Below are the code and all the weights of a small trained network. Each question names an input and a target symbol and asks about switching units off, where a switched-off unit gives its printed mean instead of its output.

import numpy as np


def w(rows, s, z=0):
    codes = np.array(rows[::2]) - 128.0
    scale = np.full(codes.shape[1], s)
    scale[-1] = z or s
    return codes * scale


def norm(h):
    return h / np.sqrt((h * h).mean(-1, keepdims=True) + 1e-5)


def f(y):
    return np.maximum(y, 0)


def softmax(a):
    e = np.exp(a - a.max(-1, keepdims=True))
    return e / e.sum(-1, keepdims=True)


def log_softmax(a):
    a = a - a.max(-1, keepdims=True)
    return a - np.log(np.exp(a).sum(-1, keepdims=True))


def net(x, mask):
    ids = ['Φαζηθμξψ'.index(c) for c in x.split()]
    T = len(ids)
    res = E[ids] + P[:T]
    u = 0
    for l in range(2):
        q, k, v = (norm(res) @ M[l].T for M in (Q, K, V))
        z = softmax(np.where(np.tri(T) > 0, q @ k.T / 4**0.5, -1e9)) @ v
        res = res + np.where(mask[u], z, O[l][:, -1]) @ O[l][:, :-1]
        u += 1
        y = f(norm(res) @ A[l][:, :-1].T + A[l][:, -1])
        res = res + np.where(mask[u : u + 8], y, B[l][:, -1]) @ B[l][:, :-1]
        u += 8
    return log_softmax(norm(res)[-1] @ U[:, :-1].T + U[:, -1])


Q, K, V, O, A, B = {}, {}, {}, {}, {}, {}
E = w([
[163,84,143,58,136,157,114,108,166,144],'Φ',
[183,105,144,75,146,116,137,108,145,62],'α',
[161,141,115,150,164,129,119,66,167,147],'ζ',
[88,67,138,157,104,112,173,173,142,180],'η',
[157,158,51,127,122,165,140,89,65,176],'θ',
[123,113,116,150,115,134,6,115,83,110],'μ',
[80,169,88,64,135,57,95,40,128,102],'ξ',
[126,217,179,108,204,84,100,118,77,114],'ψ',
],0.0017)
P = w([
[153,232,81,98,95,105,85,216,195,129],'0',
[161,222,133,117,71,167,57,137,225,134],'1',
[142,205,110,98,112,147,50,114,196,154],'2',
[148,170,116,86,123,146,71,108,144,169],'3',
[150,153,107,90,143,116,86,100,112,165],'4',
[148,136,109,96,150,109,104,88,92,161],'5',
[140,112,125,99,155,106,116,75,79,156],'6',
[133,98,139,119,165,111,121,58,72,141],'7',
[108,81,144,130,179,133,136,40,69,123],'8',
[112,75,154,125,191,118,139,26,49,123],'9',
[94,62,159,134,223,123,148,1,28,106],'10',
],0.00093)
Q[0] = w([
[122,198,166,122,121,66,95,196,222,84],'L0H1',
[145,209,84,130,77,94,146,232,219,79],'L0H1',
[132,192,81,135,97,104,158,211,172,80],'L0H1',
[111,42,184,125,178,177,107,2,34,185],'L0H1',
],0.0018)
K[0] = w([
[136,189,102,129,177,127,82,107,7,127],'L0H1',
[204,194,52,52,185,150,26,71,77,109],'L0H1',
[198,167,106,64,183,122,66,79,116,131],'L0H1',
[38,59,190,206,67,108,224,186,183,149],'L0H1',
],0.0019)
V[0] = w([
[21,104,105,192,73,85,226,231,152,192],'L0H1',
[141,9,153,158,131,139,216,155,155,152],'L0H1',
[55,88,201,158,86,54,170,251,126,106],'L0H1',
[124,148,124,77,93,157,107,110,19,114],'L0H1',
],0.0018)
O[0] = w([
[146,109,50,67,250,88,118,162,104,127,5],'L0H1',
[85,99,99,120,200,71,179,140,48,114,23],'L0H1',
[136,102,66,50,176,107,104,184,60,116,22],'L0H1',
[83,159,119,138,106,230,131,117,178,93,125],'L0H1',
],0.0021,0.002)
A[0] = w([
[121,149,53,105,166,135,90,111,40,126,210],'L0N1',
[130,141,141,139,87,151,212,115,168,118,94],'L0N2',
[83,135,152,146,57,164,162,183,167,186,7],'L0N3',
[151,71,146,83,128,97,167,160,161,133,156],'L0N4',
[159,157,27,96,230,80,102,127,66,6,29],'L0N5',
[98,129,212,151,85,169,53,77,209,159,186],'L0N6',
[86,77,43,111,119,109,133,109,115,242,177],'L0N7',
[117,87,83,61,215,44,160,186,76,109,160],'L0N8',
],0.002,0.0016)
B[0] = w([
[108,186,182,150,65,52,146,166,105,65,160],'L0N1',
[140,96,111,134,125,83,122,157,83,125,152],'L0N2',
[87,76,83,159,188,22,240,196,74,87,139],'L0N3',
[124,140,129,135,185,133,139,107,193,85,144],'L0N4',
[136,49,194,167,48,236,163,112,245,250,147],'L0N5',
[122,74,80,103,192,48,175,210,75,137,255],'L0N6',
[145,167,157,126,137,203,78,84,185,102,159],'L0N7',
[95,71,162,221,32,133,205,108,122,182,160],'L0N8',
],0.002,0.0044)
Q[1] = w([
[155,100,62,23,174,205,97,197,77,78],'L1H1',
[86,182,13,96,165,95,47,201,178,115],'L1H1',
[128,79,226,157,50,7,135,60,128,132],'L1H1',
[119,123,164,185,2,241,115,116,177,177],'L1H1',
],0.0057)
K[1] = w([
[218,121,105,86,110,137,109,124,247,156],'L1H1',
[163,178,118,89,136,113,104,218,170,154],'L1H1',
[70,110,165,172,180,103,176,94,82,151],'L1H1',
[76,176,190,123,111,117,76,1,64,79],'L1H1',
],0.0058)
V[1] = w([
[218,84,77,78,70,192,206,168,173,128],'L1H1',
[68,30,160,143,191,121,90,191,182,111],'L1H1',
[136,106,50,200,70,136,3,183,104,147],'L1H1',
[30,94,73,26,69,79,129,76,159,115],'L1H1',
],0.0022)
O[1] = w([
[78,62,141,201,200,113,68,94,56,161,3],'L1H1',
[252,125,51,203,87,157,169,108,112,165,173],'L1H1',
[108,98,205,137,113,144,251,30,101,30,204],'L1H1',
[77,131,70,151,68,14,94,54,193,140,143],'L1H1',
],0.0025,0.00029)
A[1] = w([
[130,232,130,3,90,240,119,196,214,105,73],'L1N1',
[151,66,172,160,104,115,98,150,161,193,119],'L1N2',
[110,157,68,153,86,69,181,130,109,90,109],'L1N3',
[122,141,183,106,81,139,75,136,174,67,104],'L1N4',
[114,120,112,139,106,83,54,201,73,56,7],'L1N5',
[92,208,155,221,108,134,125,121,94,148,111],'L1N6',
[34,115,191,139,196,156,106,130,124,131,56],'L1N7',
[174,91,65,118,144,67,50,165,89,91,125],'L1N8',
],0.0028,0.0019)
B[1] = w([
[127,170,82,62,49,201,169,166,3,210,206],'L1N1',
[125,167,112,116,150,132,106,129,99,94,255],'L1N2',
[106,134,135,127,149,116,101,171,170,137,181],'L1N3',
[125,140,89,126,146,126,151,130,145,177,210],'L1N4',
[107,124,86,164,120,123,28,81,36,112,144],'L1N5',
[153,116,125,73,156,122,120,155,153,102,189],'L1N6',
[139,75,100,105,131,174,106,123,162,154,141],'L1N7',
[88,118,167,129,91,167,171,132,147,113,193],'L1N8',
],0.0047,0.0022)
U = w([
[74,83,88,195,161,74,186,253,120,137,3],'Φ',
[103,19,139,52,220,207,86,107,180,160,76],'α',
[192,200,194,91,219,78,83,187,107,83,191],'ζ',
[76,125,136,168,94,123,20,118,25,60,117],'η',
[221,161,28,231,176,185,113,56,147,166,102],'θ',
[113,189,85,64,70,181,172,161,45,208,117],'μ',
[72,172,98,96,82,42,105,83,247,139,219],'ξ',
[150,89,217,147,60,157,234,84,151,48,156],'ψ',
],0.006,0.00071)

Each question gives the input, a string of symbols that net reads in full, and the target symbol t.
The units are the heads (4 rows each of Q, K, V and O) and the neurons (one row each of A and B). Each row of codes is followed by its name. A weight is (code - 128) times the scale printed after its matrix; where a second scale follows, it is the last column's (O, A, B and U).
mask holds one flag per unit, layer by layer, with each layer's heads first. A switched-off unit (its flag False) gives its mean, the last column of its rows in O or B, instead of its output. The means were averaged over made-up inputs and are rounded, as every weight is.
A unit's drop is (log p(t) with every unit on - log p(t) with that unit switched off) / (log p(t) with every unit on - log p(t) with every unit switched off).
The circuit of an input: a set's keep is (log p(t) with only the set's units on - log p(t) with every unit switched off) / (log p(t) with every unit on - log p(t) with every unit switched off). Starting from the 12 units with the biggest drops (on a tie, the unit counted first), units are removed one at a time, each time the one whose removal leaves the highest keep (on an exact tie, the one counted first), for as long as the keep stays at least 0.8.
units of the circuit, in order: the units of the circuit, biggest drop first
top k neurons: the k neurons with the biggest drops, biggest first
k most important neurons of layer l: the k neurons of layer l with the biggest drops, biggest first
input ξ Φ ζ ξ μ ψ ξ θ Φ, target ξ: units of the circuit, in order	[L1H1]
input Φ ψ Φ ψ α α α, target η: 2 most important neurons of layer 1	[L1N5, L1N1]
input ξ α ξ μ α α ψ ξ ψ η η, target μ: units of the circuit, in order	[L1H1, L1N2]
input ξ η ψ μ η Φ α ζ ζ α, target ζ: units of the circuit, in order	[L1H1, L1N1]
input θ μ ψ μ μ μ ξ μ ψ ξ ζ, target μ: units of the circuit, in order	[L1H1, L1N1]
input ξ ζ η μ α μ η, target ψ: top 2 neurons	[L0N6, L0N7]
input θ η η, target α: top 2 neurons	[L0N7, L0N6]
input α α θ θ ξ η α μ ξ, target ξ: units of the circuit, in order	[L1N1, L1H1]
input η θ α θ ξ Φ, target α: 2 most important neurons of layer 1	[L1N1, L1N8]
input ψ θ α μ Φ α ζ Φ, target ζ: 2 most important neurons of layer 0	[L0N6, L0N8]
input η η α ζ α θ, target α: units of the circuit, in order	[L1H1, L0N6, L1N7]
input ψ α ξ, target μ: units of the circuit, in order	[L1N1, L1H1]
input ξ η θ η Φ, target α: top 4 neurons	[L0N7, L0N5, L0N6, L1N1]
input α θ ψ θ μ μ ξ α ψ α α, target μ: units of the circuit, in order	[L1H1, L0H1, L1N1]
input ξ η η, target ξ: units of the circuit, in order	[L0H1, L1H1, L0N6, L0N7]
input μ θ ψ ξ ξ Φ θ μ, target ψ: units of the circuit, in order	[L1H1, L0H1]
input ζ μ α Φ, target ψ: units of the circuit, in order	[L1H1]
input Φ ζ ξ ξ η θ α η, target α: units of the circuit, in order	[L0H1, L0N7, L0N6, L1N1]
input α ζ η Φ η ζ θ ψ ξ μ, target μ: top 4 neurons	[L0N6, L0N5, L0N7, L0N1]
input Φ μ μ μ ζ, target ψ: units of the circuit, in order	[L1H1]
input η α ψ α η α Φ μ, target ψ: top 2 neurons	[L0N5, L0N6]
input α μ Φ θ, target ψ: units of the circuit, in order	[L1H1, L1N1]
input α η Φ ψ ψ Φ ψ η θ ζ, target α: top 3 neurons	[L0N8, L0N6, L0N1]
input η θ μ ξ Φ α η, target θ: 4 most important neurons of layer 1	[L1N1, L1N2, L1N8, L1N3]
input θ μ ψ μ θ Φ ψ η ξ η ψ, target μ: top 3 neurons	[L0N5, L0N6, L1N1]
input Φ Φ ξ Φ θ, target ξ: units of the circuit, in order	[L1H1, L1N1]
input η ξ α α, target ψ: most important neuron of layer 1	[L1N8]
input ξ θ ζ, target ξ: top 2 neurons	[L0N5, L0N8]
input η α ζ μ μ Φ ψ θ η θ ζ, target α: 2 most important neurons of layer 0	[L0N6, L0N1]
input η α α ξ Φ ξ ζ η, target ξ: top 3 neurons	[L0N6, L0N7, L1N1]
